Here is a tiny trained network, its code and every weight. The questions are about switching its units off for an input and a target symbol, where a switched-off unit gives its printed mean instead of its output.

import numpy as np


def w(rows, s, z=0):
    codes = np.array(rows[::2]) - 128.0
    scale = np.full(codes.shape[1], s)
    scale[-1] = z or s
    return codes * scale


def norm(h):
    return h / np.sqrt((h * h).mean(-1, keepdims=True) + 1e-5)


def f(y):
    return np.maximum(y, 0)


def softmax(a):
    e = np.exp(a - a.max(-1, keepdims=True))
    return e / e.sum(-1, keepdims=True)


def log_softmax(a):
    a = a - a.max(-1, keepdims=True)
    return a - np.log(np.exp(a).sum(-1, keepdims=True))


def net(x, mask):
    ids = ['βδεζλψ'.index(c) for c in x.split()]
    T = len(ids)
    res = E[ids] + P[:T]
    q, k, v = (norm(res) @ M[0].T for M in (Q, K, V))
    z = softmax(np.where(np.tri(T) > 0, q @ k.T / 4**0.5, -1e9)) @ v
    res = res + np.where(mask[0], z, O[0][:, -1]) @ O[0][:, :-1]
    y = f(norm(res) @ A[0][:, :-1].T + A[0][:, -1])
    res = res + np.where(mask[1:17], y, B[0][:, -1]) @ B[0][:, :-1]
    return log_softmax(norm(res)[-1] @ U[:, :-1].T + U[:, -1])


Q, K, V, O, A, B = {}, {}, {}, {}, {}, {}
E = w([
[254,171,136],'β',
[110,130,110],'δ',
[39,131,113],'ε',
[126,169,86],'ζ',
[241,117,109],'λ',
[147,154,124],'ψ',
],0.0033)
P = w([
[104,77,166],'0',
[209,9,37],'1',
[115,250,214],'2',
[204,20,52],'3',
[110,236,206],'4',
[196,21,54],'5',
[103,235,204],'6',
[193,21,54],'7',
[101,229,213],'8',
[191,22,56],'9',
[89,225,225],'10',
],0.0025)
Q[0] = w([
[133,254,202],'h0',
[110,115,106],'h0',
[147,30,67],'h0',
[94,233,213],'h0',
],0.012)
K[0] = w([
[114,77,181],'h0',
[146,145,119],'h0',
[138,204,11],'h0',
[125,70,230],'h0',
],0.012)
V[0] = w([
[73,191,54],'h0',
[78,72,194],'h0',
[126,236,1],'h0',
[124,98,95],'h0',
],0.0045)
O[0] = w([
[100,150,24,1],'h0',
[74,21,138,134],'h0',
[131,253,22,10],'h0',
[89,142,149,160],'h0',
],0.0052,0.0016)
A[0] = w([
[54,87,109,82],'n0',
[99,251,118,156],'n1',
[153,40,211,90],'n2',
[119,101,151,126],'n3',
[164,167,90,213],'n4',
[29,163,196,44],'n5',
[147,161,135,113],'n6',
[146,39,67,69],'n7',
[3,56,72,2],'n8',
[153,204,131,110],'n9',
[200,92,122,147],'n10',
[82,116,137,102],'n11',
[164,87,104,131],'n12',
[173,95,109,147],'n13',
[103,148,127,22],'n14',
[85,70,178,67],'n15',
],0.0066,0.0031)
B[0] = w([
[129,172,129,144],'n0',
[183,79,66,191],'n1',
[118,158,66,253],'n2',
[131,150,110,165],'n3',
[86,83,129,248],'n4',
[171,145,162,166],'n5',
[116,122,123,153],'n6',
[178,85,142,165],'n7',
[93,253,114,146],'n8',
[96,111,116,178],'n9',
[104,160,134,229],'n10',
[146,125,99,141],'n11',
[120,161,142,182],'n12',
[100,144,158,199],'n13',
[173,132,134,128],'n14',
[93,128,91,188],'n15',
],0.0076,0.0036)
U = w([
[240,82,161,145],'β',
[2,114,128,96],'δ',
[65,223,82,5],'ε',
[159,97,20,181],'ζ',
[156,200,196,134],'λ',
[106,12,196,174],'ψ',
],0.0099,0.0032)

Each question gives the input, a string of symbols that net reads in full, and the target symbol t.
The units are the heads (4 rows each of Q, K, V and O) and the neurons (one row each of A and B). Each row of codes is followed by its name. A weight is (code - 128) times the scale printed after its matrix; where a second scale follows, it is the last column's (O, A, B and U).
mask holds one flag per unit, heads first, then neurons. A switched-off unit (its flag False) gives its mean, the last column of its rows in O or B, instead of its output. The means were averaged over made-up inputs and are rounded, as every weight is.
A unit's drop is (log p(t) with every unit on - log p(t) with that unit switched off) / (log p(t) with every unit on - log p(t) with every unit switched off).
The circuit of an input: a set's keep is (log p(t) with only the set's units on - log p(t) with every unit switched off) / (log p(t) with every unit on - log p(t) with every unit switched off). Starting from the 12 units with the biggest drops (on a tie, the unit counted first), units are removed one at a time, each time the one whose removal leaves the highest keep (on an exact tie, the one counted first), for as long as the keep stays at least 0.8.
circuit, biggest first: the units of the circuit, biggest drop first
most important unit: the unit with the biggest drop
k most important neurons: the k neurons with the biggest drops, biggest first
drop of u: that unit's drop, to one decimal
input β λ β ζ λ λ β λ λ, target β: 2 most important neurons -> n1; n2
input ζ λ β λ λ λ λ λ ψ, target ζ: circuit, biggest first -> n1; h0
input λ λ ψ ζ λ ζ λ δ ε, target λ: circuit, biggest first -> n5; n4
input λ β β ψ δ ψ δ ψ ψ β, target ε: circuit, biggest first -> n10; h0; n1
input ζ δ ψ, target ζ: circuit, biggest first -> h0; n1
input ε λ ψ ψ ζ ε ψ λ λ, target ε: circuit, biggest first -> h0; n2; n1
input ζ λ λ λ β λ β δ λ, target ζ: circuit, biggest first -> n1; h0
input ζ ψ δ ψ ψ ζ δ, target ζ: circuit, biggest first -> h0; n1
input λ ε ψ ζ ζ, target λ: most important neuron -> n4
input δ λ ψ λ ψ δ δ λ β β, target λ: 4 most important neurons -> n1; n10; n2; n13
input β λ β ζ ε ψ λ, target β: 3 most important neurons -> n2; n1; n15
input λ ζ ψ λ δ λ δ, target λ: 2 most important neurons -> n5; n4
input ε λ δ δ ψ ζ ψ ψ β, target ε: circuit, biggest first -> h0; n2
input ζ λ ψ λ ζ ε λ, target ζ: most important unit -> h0
input λ λ β ε ζ ψ ψ λ ε δ ζ, target λ: 2 most important neurons -> n7; n4
input β ψ ε ψ ψ ζ β λ λ δ ε, target β: circuit, biggest first -> n5; n1; h0; n2
input δ ψ λ ψ δ ε ε λ β λ β, target δ: 4 most important neurons -> n2; n15; n1; n7
input δ β ζ δ β δ ψ β β, target δ: 3 most important neurons -> n2; n15; n1
input ζ β λ λ ζ ε β, target ζ: 2 most important neurons -> n1; n9
input λ δ ε, target λ: circuit, biggest first -> n5
input β ε δ δ ζ β λ ψ β ε δ, target β: drop of n1 -> 0.3
input ψ ψ λ λ ε, target ψ: drop of h0 -> 1.2
input β β λ δ ε λ β δ λ ε, target ε: drop of n8 -> 2.0
input ζ ψ ψ ψ δ, target ζ: drop of n1 -> 0.5
